[ -9  82 -59  23 -84] : Koga
[ 64  21 -54  -4  34] : vus
[ 25 -10 -65   6 -13] : Dof
[ 46 -39  -4 -45  -2] : zonog
[ 64  21 -54  25 -43] : Mepup
[-66  60 -18  20 -69] : zakam
[35  0 35 22 35] : Mim
[-42  30 -48  18 -79] : dilod
[ -1  47  31  12 -49] : Litu
[-14  88 -14 -14 -14] : dom
[68 40 67  5 71] : kiv
again dom:   [-14]
asked: [ -1  47  31  12 -49]  Litu
again Mim:   [35]
asked: [35  0 35 22 35]  Mim

[ 5  5 10  5 54 10  5  5] = pese
[ 16  40   9  17  52   4 -53  72] = Tebi
[52 52 10  5 54 52 52 52] = zorug
again zorug:   [52]
asked: [ 5  5 10  5 54 10  5  5]  pese
asked: [52 52 10  5 54 52 52 52]  zorug
asked: [ 16  40   9  17  52   4 -53  72]  Tebi

[ -4  32 -30 -33  42]  Lav
[-26 -26 -33 -26  25]  dol
[ 1 12 71 12 -9]  rigin
[ -4  32 -30 -33 -30]  vobil
[ 1 19 71 12 -8]  pibal
[18 25  8 -6 -5]  Kadom
again rigin:   [12]
again vobil:   [-30]
again dol:   [-26]

[-25  50  37  37] = nibe
[ 32  88 -76   6] = kez
[-25 -25 -25 -25] = rutug
[ 32  30  30 -54] = tunev
again nibe:   [37]
again tunev:   [30]
again rutug:   [-25]
asked: [-25 -25 -25 -25]  rutug
asked: [ 32  88 -76   6]  kez

[ 72 -82 -65  73]  Vaves
[ 70 -11  70  59]  Sada
[ 26 -52  26  26]  Vomu
[-39 -75 -39 -39]  paku
again paku:   [-39]
again Sada:   [70]
again Vomu:   [26]
asked: [ 70 -11  70  59]  Sada

[ 38  39  38 -22 -16 -22 -21  36 -22  -2  35 -20  44  36  35 -23 -23  34
  37 -19 -21  -3  36  19 -20  36  36  35  -4  -1  36] = vami
[ 22  20  18 -34 -30 -34 -33  20 -36  22  21 -28  24  17  18 -32 -31  16
  17 -26 -31  18  19   4 -34  20  19  18  19   0  19] = modu
[ 16  14  11 -31 -27 -30 -27  13 -30  36  15 -23  23  10  10 -26 -26  10
   7 -19 -27  36  13  -4 -29  13  13   9  38   0  14] = dokaz
[-10 -10  -8  20  19  20  16  -6  18 -68 -14  17 -20  -4  -3  20  18  -4
  -1  12  17 -67  20   7  20  -5  -9  -5 -67   0  -5] = Safas
[-35 -42 -41  17   9  15  17 -36  17   6 -42  14 -44 -38 -35  19  17 -35
 -39  16  16   9 -35 -21  15 -35 -35 -36   8   0 -35] = pusel
[-13 -11 -12  28  25  28  23  23  27 -41 -14  21 -18 -14  23  22  25  -7
  -7  16  22 -40 -12 -14  26 -10 -14  -8 -40   1 -11] = Zano
[ 33  33  33 -24 -19 -25 -23  32 -25   2  32 -22  35  32  32 -24 -24  30
  34 -20 -24   0  32  17 -24  31  32  32   0   0  33] = lefu
[-21 -23 -22   9   4  10  12 -24  11  10 -20   7 -17 -24 -23  13  11 -23
 -27  10  11  13 -22 -18   7 -23 -21 -24  12   0 -23] = lited
[-19 -17 -16  33  29  33  29 -15  33 -27 -18  26 -24 -14 -15  29  31 -14
 -10  22  28 -25 -17   0  33 -16 -19 -13 -24   0 -18] = Duvun
asked: [ 22  20  18 -34 -30 -34 -33  20 -36  22  21 -28  24  17  18 -32 -31  16
  17 -26 -31  18  19   4 -34  20  19  18  19   0  19]  modu
asked: [-19 -17 -16  33  29  33  29 -15  33 -27 -18  26 -24 -14 -15  29  31 -14
 -10  22  28 -25 -17   0  33 -16 -19 -13 -24   0 -18]  Duvun
asked: [ 33  33  33 -24 -19 -25 -23  32 -25   2  32 -22  35  32  32 -24 -24  30
  34 -20 -24   0  32  17 -24  31  32  32   0   0  33]  lefu

[19 23 15  2 43 -9 47 41 62 11 57 48 43 26 72 45 -7 29 37 24 46 79 53 38
 60 47 42 13 58 31 34 55 68 36 20 17 44 23 41 35 42 34] : litir
[-9 23 15  2 43 -9 -9 41 62 -9 57 48 43 26 72 45 23 29 37 24 46 79 53 38
 60 47 42 13 58 31 -9 55 68 36 20 17 44 29 50 49 54 20] : remag
[41 23 41  2 43 -9 42 41 62 11 57 48 43 26 72 45 23 29 37 24 46 79 53 38
 60 47 42 13 37 31 34 55 68 36 20 17 44 23 41 35 42 37] : kosi
asked: [41 23 41  2 43 -9 42 41 62 11 57 48 43 26 72 45 23 29 37 24 46 79 53 38
 60 47 42 13 37 31 34 55 68 36 20 17 44 23 41 35 42 37]  kosi
asked: [-9 23 15  2 43 -9 -9 41 62 -9 57 48 43 26 72 45 23 29 37 24 46 79 53 38
 60 47 42 13 58 31 -9 55 68 36 20 17 44 29 50 49 54 20]  remag

[ 48 -34  68 -34 -81 -23] -> gavon
[-32 -36 -36   7  13 -35] -> Koned
[-2  3 -6  7 20 22] -> Sono
[-30 -40 -30  -4 -17 -55] -> devez
[ 33  16  54 -34 -85 -44] -> vod
[-2  3 -7  8 22 23] -> laf
[ -9  -4 -15  11  27  23] -> Kufo
[-24 -38 -22 -14 -44 -64] -> Dokem
[ 61  58  80 -31 -67  22] -> Kifu
[ 67  77  80 -16 -21  65] -> reta
[ 67  74  80 -16 -21  65] -> rog
again devez:   [-30]
again gavon:   [-34]

[ 27 -18 -19   0 -14  21   0 -15  15] = koso
[ -6   6 -10 -19  12  -6 -22  12  -7] = Zez
[ 27 -40 -46  48 -45  40  54  40  39] = pato
[-88  62  37 -51  78 -88 -54 -88 -53] = vulis
again koso:   [0]
again vulis:   [-88]
again pato:   [40]
asked: [-88  62  37 -51  78 -88 -54 -88 -53]  vulis
asked: [ -6   6 -10 -19  12  -6 -22  12  -7]  Zez

[-28   1  -7  21] -> mik
[-60  32 -60 -60] -> Rukis
[-29 -43  45  -1] -> Rigi
[-28  53   6 -57] -> navu
[-28  43 -28   5] -> dat
[-29  23  51  35] -> vaki
[-28 -28  69 -49] -> Bisi
[-29  -9  16 -16] -> siv
[ 30  30 -60  62] -> ref
again Bisi:   [-28]
again dat:   [-28]
again Rukis:   [-60]
again ref:   [30]
asked: [-28 -28  69 -49]  Bisi

[ 18 -57   5   1  18   0 -57  18 -57  -6] : vif
[  8 -15  -3  11   5  -6   3   4   9   0] : nafi
[  5 -55   4  -2  18  -3  59  14  -3  -3] : Kuruk
[  8 -15  -3  11   5  -6   3  11  24  -2] : Sev
[  0 -30   2 -10  13   4  11  -3   2   2] : begi
[ -1 -39  -6 -15  16  11  17  -5   0  12] : giko
again Kuruk:   [-3]
again begi:   [2]
again Sev:   [11]
asked: [ 18 -57   5   1  18   0 -57  18 -57  -6]  vif
asked: [  8 -15  -3  11   5  -6   3  11  24  -2]  Sev

[-64 -25  16  73   1 -40 -62   9 -25 -28 -25 -19  78 -16 -27]  fekuf
[  8 -35  22   8  -2 -19   5   1  23 -20   5   4  12  11  28]  Gukob
[ -2   5 -19 -27  23   2 -15 -15 -18  47 -26  30 -30 -31 -17]  kuz
[  2 -22   1 -15   2 -24 -31   2   2 -70  23  14   2   2  71]  betu
[-14  -2 -17  -4  20 -13 -33  -7  -5 -21 -29  -8  35  -4  10]  duk
again kuz:   [-15]
again betu:   [2]
again duk:   [-4]
again fekuf:   [-25]
asked: [-64 -25  16  73   1 -40 -62   9 -25 -28 -25 -19  78 -16 -27]  fekuf

[ 9  8 15 12 12 11  8  7  8 15 12 14 11  9 11  8  8 11  6 15  9 10 12  6
 13] -> pivi
[12 10 17 14 14 14 12  9 10 17 15 15 14 11 14 10 10 14  9 16 13 12 15  9
 15] -> Tivan
[12 10 14 12 12 13 11  9 10 14 11 13 13 11 12 10 10 12 10 14 12 11 14 11
 13] -> zame
[ -7 -31  35   1   8   9 -13 -39 -32  29  14  19  -1 -30   7 -32 -28  12
 -36  30  -3 -12  24 -31  12] -> dugez
[12 10 16 13 13 14 12 10 10 15 14 14 13 11 13 11 11 14 10 15 13 12 15 10
 14] -> vofov
[  4  46 -77 -16 -30 -27  15  58  47 -68 -38 -50  -7  45 -24  48  37 -37
  57 -71  -3   8 -55  45 -36] -> Feso
[ -8  17  26  -1   5   5 -13 -33 -27  22  10  14  -3 -26   4 -28 -23   9
 -31  23  -5 -11  17 -26   8] -> Tofan
[11  9 15 12 13 12 11 10 10 14 13 13 12 10 12 10 10 13  9 14 14 11 14  9
 13] -> nam
[ -8 -30  30   0   6   6 -14 -36 -30  25  11  16  -3 -30   5 -31 -26  11
 -34  27  -5 -11  20 -28  10] -> seb
[  4  46 -77 -16 -30 -27  15  58  47 -68 -38 -50  -7 -28  11 -31 -26  17
 -36  37   0  -9  29 -31  17] -> Riz
again Feso:   [45]
asked: [ -7 -31  35   1   8   9 -13 -39 -32  29  14  19  -1 -30   7 -32 -28  12
 -36  30  -3 -12  24 -31  12]  dugez
asked: [ -8 -30  30   0   6   6 -14 -36 -30  25  11  16  -3 -30   5 -31 -26  11
 -34  27  -5 -11  20 -28  10]  seb
asked: [ -8  17  26  -1   5   5 -13 -33 -27  22  10  14  -3 -26   4 -28 -23   9
 -31  23  -5 -11  17 -26   8]  Tofan
asked: [12 10 14 12 12 13 11  9 10 14 11 13 13 11 12 10 10 12 10 14 12 11 14 11
 13]  zame

[ -9 -22  20  19  17  -5  15   2  -3] -> Tuloz
[ 34 -32  -1  11  25 -12  22 -21   6] -> mago
[ -4   6  20 -16  -3 -40 -28 -28 -16] -> Ninum
[-23  63 -32   3   5 -26 -21  -6 -11] -> rit
[ -9   6   4 -14  -3 -40 -21  25  -3] -> vevoz
[ 24   6  -6 -14   5 -46  22  25 -16] -> gomob
[ -9  -4   9 -22 -15  29   1 -52  36] -> miz
[-27 -70 -27 -70 -19 -70  51  25   6] -> vidu
[ -9  25   1   1  13 -19   1 -21   6] -> didu
[ -9   6   4  -9  -7 -40 -28  32   6] -> fibug
again vevoz:   [-3]
again didu:   [1]
asked: [ -9  -4   9 -22 -15  29   1 -52  36]  miz
asked: [ -9   6   4 -14  -3 -40 -21  25  -3]  vevoz
asked: [ 24   6  -6 -14   5 -46  22  25 -16]  gomob

[-37 -37   3 -14  -5  -2] : Fom
[-38 -11   5 -18  30 -40] : Nima
[ 34  38  12  -1 -45 -37] : mitok
[ 19   0 -22 -16   6  26] : Gose
[ 46 -17 -12  -4   0 -45] : ponu
[ 40   2   2 -13 -21  29] : Labed
[ 14  -8  -6  -6  64 -46] : pora
[ 21  13 -11  29 -28  30] : mev
[-36 -32   0 -11  10  25] : zenod
[ 13 -29  24  67  54  10] : nizud
[ 44   3 -25 -14 -16  28] : sige
[-11   9  45  12 -19 -36] : gobod
again Fom:   [-37]
again pora:   [-6]
again Labed:   [2]

[ -2 -35 -36 -29 -22 -41 -43  -6 -77 -18] -> bop
[-46 -18 -43  21  -3  20  -3 -68 -44  40] -> Liva
[  7 -30  78 -28 -41 -48 -79  36 -78  13] -> rali
[ 56  59  29 -78 -34  20  39 -72 -18 -78] -> Kivip
[ 41 -76  47 -61 -76 -34 -46  -8  42 -40] -> gaker
[ 70  29  37  56 -31 -21 -13  23  44 -63] -> zab
[ 34  56  55 -51 -24  56  39  56 -30  56] -> Sipaf
[ 37 -42 -45  66 -58  17  60  50 -16  31] -> Bor
[ 73 -75 -70  59  73  73  30  73  29  19] -> fubap
[  3 -70  53  78  58  37 -33  72  40  46] -> fikof
[ 10 -23  58  64  71  71 -56  26  53  -4] -> pomoz
[-54 -13 -25  54  31 -53  69  41  30 -11] -> dov
again fubap:   [73]
again Sipaf:   [56]
again Liva:   [-3]

[-43  49  55  55 -43 -66 -63  55] : Zemig
[ -7  -3  -7  16  -2  -7   8 -10] : Bilep
[  0 -25  22 -16   5  -1   9  -3] : galur
[ 15  18 -13  15  -6  -2  -9  -9] : galam
[ -7  -3  60  16  60   3   8 -10] : fefom
again Bilep:   [-7]
again fefom:   [60]
asked: [ 15  18 -13  15  -6  -2  -9  -9]  galam
asked: [ -7  -3  -7  16  -2  -7   8 -10]  Bilep
asked: [  0 -25  22 -16   5  -1   9  -3]  galur

